Group and class of each row
[-11  11   0  10  25   1 -13 -20  -7  40   8  -8   7 -16   0   3 -14   7
   2   7   0   2   3 -12   6   7  -2  -3  -8  -1  -5  -1   0 -18  -6  -9
  -4   5  -1  18 -14  -5 -24  -3   5] | J475.(78)
[ -8   6  -5   4  20   8  -4 -13  -3  38  15  -2   3 -19   6  10 -19  12
   7  -3   5   0   3   1   3  10  -5   4  -7  -3   2  -4   2 -12  -1  -3
  -1   0  -6  15  -5  -1  -5  -2  18] | J475.(75)
[-10   5   2   3  29   4  -1  -7   1  43  13  -2   2 -16   3   4 -21   6
  -4   2   3   2   1 -10   1   6  -7  -1 -10   1  -4  -1   7 -14  -4   1
  -6  -4   3  20 -12 -12  -9   1  16] | J475.(78)
[ -7   2  -3   5  16   8  -6 -14   1  37  14 -12   3 -18   1  12  -9  10
   9   2   3  -1  -1  -4   0  10  -7   4  -6  -1  -5   0   0  -9  -1  -7
  -2  -3 -20  18  -9   1  -6  -3  18] | J475.(75)
[ -7   5  -1   5  18  12 -10 -19  -3  34  10   2   6  -7  -1   4 -11   8
   0   1   4  -1   4  -5  -3   4  -7  -3  -2   1   3  -4   7 -18  -6   0
  -7   3   0  19 -10 -11   3   0  15] | J475.(78)
[ -2   9   4   9  15  -5 -10 -19  -7   8  -1   5   0   6 -12  -7   1   2
  -7  -3   9  -1  -6  -3  -6 -12   5  -3   6   2  -2   2   7 -24 -12  14
   1   2   7   6 -11 -12  -5  10   7] | J723.(72)
[  0  -2   1   5  17   5  -1 -15  -3   5   2   0  -6  11  -6  -9  -2   4
  -5  -4   4  -1   2   4  -1  -3   3   3   3   2  -2   3  10 -20  -5  13
   1  -1   3  13 -11  -8 -37  14  14] | J723.(81)
[  1  -5   9   7   4   3   0 -16  -1   0   0   8  -5   9 -10  -9   9   9
  -5  -3   2  -1  11  10  -2  -6  11  -1   9  -1   1  -4   8 -20 -15  19
  -5   4   5   4  -8  -4  11   9  10] | J723.(72)
[ -2   4  -1   0  19   9  -2 -11 -10  23  12   0   2   2   8   5 -21  12
   3  -1   3   1   3  -2  -1  12  -8   7   2   3   4  -8   8 -15  -6  -5
   0   3  -3  13  -5  -3  -2 -11  18] | J475.(75)
[  7  13   7   7   1  -2 -18 -32  -3  26 -15   5   9  -3  -9  -8  10   7
   5   1   8  -8   0   9 -17  -7  -2   5  13   0   1  -6  13 -21  -6  -5
  -7  11   5   5  -8   4   5   5  -1] | J723.(81)
[-11   3  -3   1  21   6  -4  -9  -1  37   8  -2   7  -8  -2   4 -10   3
   1  -1   2   1   0  -5   3  -4  -3  -5  -5  17  -2  -3   8 -11  -5   1
   2   1  -2  14  -6  -6  -6   1  15] | J475.(78)
[ -9   8   1   6  29   7  -8 -16  -4  46   7   5  12  -2   0   6 -12   2
  -2   0   3   7   2 -12   3   5  -3   5  -5   0  -3  -6  14 -21 -10   2
   1   0   2  17  -8 -11  -9  -1  18] | J475.(78)
[ -3   8  -3   2  26  11  -2 -16  -1  44   9   1   7  -6   2   6 -13   3
   6 -11   6  -2  -4  -3   8  14  -6   5  -6   4 -11  -6  10 -15  -7  -4
  -1   1  -4  26  -2  -6  -7   0  22] | J475.(75)
[ -1  12  -3   3  14   6 -10 -11  -4  43   8   4  15  -3   2   3 -10   6
  -5   4   8   0   0  -9  -5  -1   0   4  -5  -3   1  -8  10 -11  -7 -12
 -15   9  -1   9  -7   5  -4  -4   3] | J475.(78)
[ -6  11   4   5  15   4 -12 -14  -2  22   5  12  -1   6  -5  -9  -2   7
 -12   1   6   0  -2   0  -8  -1  -2   6   9   0   2  -7  16 -23  -8   1
  -5   6   6   7  -9  -3  -1   5   3] | J723.(81)
[ -6  15  -4   8  17   3  -5 -22   2  42   7  -6   4 -21   0  11 -11  10
   6  -3   3   2   0   1  -2   7  -8  13  -2   1  -4  -2   3 -18  -3  -5
  -8   7  -3  20 -11   5  -4   0  17] | J475.(75)
[ -4   6  -3  11  24  -3   0 -13   2  43  10  -6   4 -24   5  15 -22  11
  14  -4   2   2   0  -3  12  15  -7  -8 -12   0   0  -5   4 -12   0  -6
  10   2  -3  26  -6   7   6  -2  20] | J475.(75)
